Below is a small trained network, with its code and all its weights. Each question gives an input and a class and asks what happens when units are switched off, that is, made to give their printed mean instead of their output.

import numpy as np


def w(rows, s, z=0):
    codes = np.array(rows[::2]) - 128.0
    scale = np.full(codes.shape[1], s)
    scale[-1] = z or s
    return codes * scale


def f(y):
    return y / 2 * (1 + np.tanh(0.7978845608 * (y + 0.044715 * y**3)))


def log_softmax(a):
    a = a - a.max(-1, keepdims=True)
    return a - np.log(np.exp(a).sum(-1, keepdims=True))


def net(x, mask):
    res = np.array(x, float).reshape(1, 5) / 4 @ E
    y = f(res @ A[0][:, :-1].T + A[0][:, -1])
    res = res + np.where(mask, y, B[0][:, -1]) @ B[0][:, :-1]
    return log_softmax(res[-1] @ U[:, :-1].T + U[:, -1])


A, B = {}, {}
E = w([
[104,211,129,57,129,29,136,134,77,114,182,249],'x0',
[116,155,94,124,181,183,206,211,163,42,96,134],'x1',
[92,103,108,199,148,94,107,166,123,158,198,106],'x2',
[159,129,240,231,120,8,73,126,183,173,91,213],'x3',
[172,193,184,180,201,187,210,103,86,152,142,153],'x4',
],0.011)
A[0] = w([
[93,236,63,41,133,164,145,83,13,146,152,64,181],'n1',
[159,139,149,144,159,254,186,100,152,146,154,107,171],'n2',
[62,221,90,60,153,64,175,202,104,113,125,178,249],'n3',
[126,144,119,81,48,83,108,72,165,150,163,89,253],'n4',
[160,138,57,67,123,156,150,93,66,145,157,113,153],'n5',
[166,193,142,183,209,157,146,148,179,155,132,120,208],'n6',
[127,193,190,190,185,122,135,115,112,198,150,142,182],'n7',
[108,135,105,97,118,194,115,103,39,102,154,59,244],'n8',
[67,122,70,97,140,123,126,246,176,76,39,93,254],'n9',
],0.0075,0.0033)
B[0] = w([
[151,169,149,40,90,176,171,178,93,210,206,238,248],'n1',
[134,50,166,99,176,189,235,174,107,150,101,83,228],'n2',
[130,218,207,132,78,133,132,175,150,50,171,136,225],'n3',
[94,118,155,123,54,145,72,107,81,160,127,158,203],'n4',
[59,84,98,126,152,187,127,63,122,215,199,163,201],'n5',
[190,77,77,100,194,73,177,220,74,66,89,104,205],'n6',
[177,187,118,132,169,16,191,129,2,216,39,178,217],'n7',
[103,92,95,65,128,168,174,83,110,185,147,134,228],'n8',
[55,119,57,152,109,77,126,217,219,104,140,120,217],'n9',
],0.0093,0.013)
U = w([
[135,44,106,96,161,194,177,150,123,100,106,2,183],'0',
[110,114,97,134,159,187,89,57,128,92,139,142,38],'1',
[92,202,130,99,107,136,172,161,169,2,165,138,149],'2',
[89,127,90,59,104,204,138,94,92,176,214,181,103],'3',
[163,163,89,164,176,67,146,122,78,132,71,156,138],'4',
[160,163,126,96,165,194,146,146,79,120,112,167,20],'5',
[33,61,47,125,80,138,81,166,219,130,112,65,95],'6',
[126,115,193,167,43,88,12,45,155,181,111,171,253],'7',
],0.0094,0.0028)

Each question gives the input, the list of numbers given to net, and the class t.
The units are the neurons (one row each of A and B). Each row of codes is followed by its name. A weight is (code - 128) times the scale printed after its matrix; where a second scale follows, it is the last column's (A, B and U).
mask holds one flag per neuron, in row order. A switched-off neuron (its flag False) gives its mean, the last column of its row in B, instead of its output. The means were averaged over made-up inputs and are rounded, as every weight is.
A unit's drop is (log p(t) with every unit on - log p(t) with that unit switched off) / (log p(t) with every unit on - log p(t) with every unit switched off).
The circuit of an input: a set's keep is (log p(t) with only the set's units on - log p(t) with every unit switched off) / (log p(t) with every unit on - log p(t) with every unit switched off). Starting from all 9 units, units are removed one at a time, each time the one whose removal leaves the highest keep (on an exact tie, the one counted first), for as long as the keep stays at least 0.8.
circuit, biggest first: the units of the circuit, biggest drop first
top k neurons: the k neurons with the biggest drops, biggest first
drop of u: that unit's drop, to one decimal
input [-7,-6,-3,-3,8], class 0: circuit, biggest first => (n2)
input [-8,-5,-2,3,4], class 0: top 2 neurons => (n2 n1)
input [0,6,-1,-3,4], class 0: top 2 neurons => (n2 n6)
input [-1,-4,-1,1,2], class 7: circuit, biggest first => (n2 n1)
input [0,4,-3,6,-1], class 4: top 2 neurons => (n3 n1)
input [5,-1,8,1,-2], class 7: circuit, biggest first => (n6 n2 n1)
input [-1,2,-1,-3,-4], class 6: top 2 neurons => (n9 n7)
input [-8,-6,-6,2,8], class 0: top 2 neurons => (n2 n1)
input [6,-8,8,3,1], class 7: top 2 neurons => (n6 n4)
input [-5,-6,1,0,3], class 0: top 2 neurons => (n1 n2)
input [-1,6,-6,2,8], class 0: top 2 neurons => (n2 n1)
input [8,-2,3,-1,-4], class 2: top 2 neurons => (n3 n8)
input [7,0,8,3,-7], class 7: top 3 neurons => (n4 n6 n2)
input [5,-4,3,8,2], class 4: circuit, biggest first => (n7)
input [-4,-2,4,-1,0], class 0: top 2 neurons => (n1 n9)
input [-5,0,-7,-5,-5], class 3: top 3 neurons => (n1 n8 n5)
input [0,8,-6,0,8], class 0: top 2 neurons => (n2 n6)
input [7,1,-8,-1,-5], class 2: top 2 neurons => (n3 n8)
input [-7,5,-8,-2,-8], class 6: drop of n9 => 0.4
input [-5,1,-1,0,-3], class 6: drop of n9 => 0.1
input [2,3,4,8,-5], class 7: circuit, biggest first => (n2)
input [5,8,4,4,1], class 2: drop of n3 => 1.7
input [6,5,4,0,5], class 2: drop of n3 => 2.0
